Below are the code and all the weights of a small trained network. Each question names an input and a class and asks about switching units off, where a switched-off unit gives its printed mean instead of its output.

import numpy as np


def w(rows, s, z=0):
    codes = np.array(rows[::2]) - 128.0
    scale = np.full(codes.shape[1], s)
    scale[-1] = z or s
    return codes * scale


def f(y):
    return np.maximum(y, 0)


def log_softmax(a):
    a = a - a.max(-1, keepdims=True)
    return a - np.log(np.exp(a).sum(-1, keepdims=True))


def net(x, mask):
    res = np.array(x, float).reshape(1, 5) / 4 @ E
    y = f(res @ A[0][:, :-1].T + A[0][:, -1])
    res = res + np.where(mask, y, B[0][:, -1]) @ B[0][:, :-1]
    return log_softmax(res[-1] @ U[:, :-1].T + U[:, -1])


A, B = {}, {}
E = w([
[132,108,57,146,127,75,193,70,136,64],'x0',
[45,152,69,70,145,127,75,52,130,138],'x1',
[209,203,186,31,2,150,108,141,106,126],'x2',
[60,101,114,122,81,145,149,212,79,201],'x3',
[81,65,204,59,192,164,87,120,104,112],'x4',
],0.0091)
A[0] = w([
[66,203,77,74,116,156,104,46,117,103,175],'neuron 0',
[255,221,100,180,36,89,182,126,154,124,191],'neuron 1',
[175,142,205,105,121,193,52,122,32,156,153],'neuron 2',
[41,188,155,102,198,145,33,40,174,104,254],'neuron 3',
[75,19,133,137,171,124,170,117,124,105,173],'neuron 4',
[125,126,214,67,36,143,71,227,95,162,120],'neuron 5',
[55,54,132,163,164,154,182,210,117,193,186],'neuron 6',
[35,104,103,249,190,165,162,112,158,139,178],'neuron 7',
],0.0079,0.0035)
B[0] = w([
[139,53,48,155,157,86,140,103,139,128,194],'neuron 0',
[181,126,54,181,89,207,189,100,214,9,249],'neuron 1',
[97,110,155,137,80,162,171,185,236,158,215],'neuron 2',
[161,24,16,213,171,138,69,136,130,165,232],'neuron 3',
[107,74,123,175,195,72,103,70,181,185,205],'neuron 4',
[22,100,197,20,136,59,100,145,158,138,244],'neuron 5',
[133,124,115,140,156,49,70,100,1,137,228],'neuron 6',
[24,56,177,95,204,31,65,81,110,214,237],'neuron 7',
],0.0089,0.012)
U = w([
[123,186,188,2,45,164,153,170,165,170,25],'0',
[231,128,27,206,64,174,152,94,167,142,252],'1',
[83,90,77,113,130,26,84,99,87,205,205],'2',
[131,138,205,199,136,73,139,155,204,136,70],'3',
[163,179,152,124,78,136,132,72,29,126,30],'4',
],0.0081,0.0029)

Each question gives the input, the list of numbers given to net, and the class t.
The units are the neurons (one row each of A and B). Each row of codes is followed by its name. A weight is (code - 128) times the scale printed after its matrix; where a second scale follows, it is the last column's (A, B and U).
mask holds one flag per neuron, in row order. A switched-off neuron (its flag False) gives its mean, the last column of its row in B, instead of its output. The means were averaged over made-up inputs and are rounded, as every weight is.
A unit's drop is (log p(t) with every unit on - log p(t) with that unit switched off) / (log p(t) with every unit on - log p(t) with every unit switched off).
The circuit of an input: a set's keep is (log p(t) with only the set's units on - log p(t) with every unit switched off) / (log p(t) with every unit on - log p(t) with every unit switched off). Starting from all 8 units, units are removed one at a time, each time the one whose removal leaves the highest keep (on an exact tie, the one counted first), for as long as the keep stays at least 0.8.
circuit, biggest first: the units of the circuit, biggest drop first
most important unit: the unit with the biggest drop
k most important neurons: the k neurons with the biggest drops, biggest first
drop of u: that unit's drop, to one decimal
input [-5,-8,0,7,3], class 0: circuit, biggest first : [neuron 3; neuron 7]
input [-4,-8,-5,-3,-7], class 1: most important unit : neuron 1
input [7,-7,3,1,8], class 3: circuit, biggest first : [neuron 7; neuron 3]
input [4,8,6,-2,3], class 1: circuit, biggest first : [neuron 7; neuron 5]
input [8,-4,7,2,3], class 0: circuit, biggest first : [neuron 3; neuron 6]
input [7,-4,-2,-1,-1], class 1: 2 most important neurons : [neuron 5; neuron 1]
input [-3,3,5,2,-5], class 0: 2 most important neurons : [neuron 5; neuron 3]
input [5,-8,2,8,-3], class 1: 2 most important neurons : [neuron 1; neuron 7]
input [6,-4,7,-1,3], class 0: 2 most important neurons : [neuron 3; neuron 0]
input [-3,0,6,-4,-2], class 0: 2 most important neurons : [neuron 5; neuron 3]
input [7,-6,5,-3,6], class 1: drop of neuron 5 : 0.3
input [7,2,5,-4,-3], class 1: drop of neuron 6 : 0.0
input [-7,6,5,4,-2], class 0: drop of neuron 7 : 0.1
input [-3,0,8,4,-6], class 0: most important unit : neuron 5
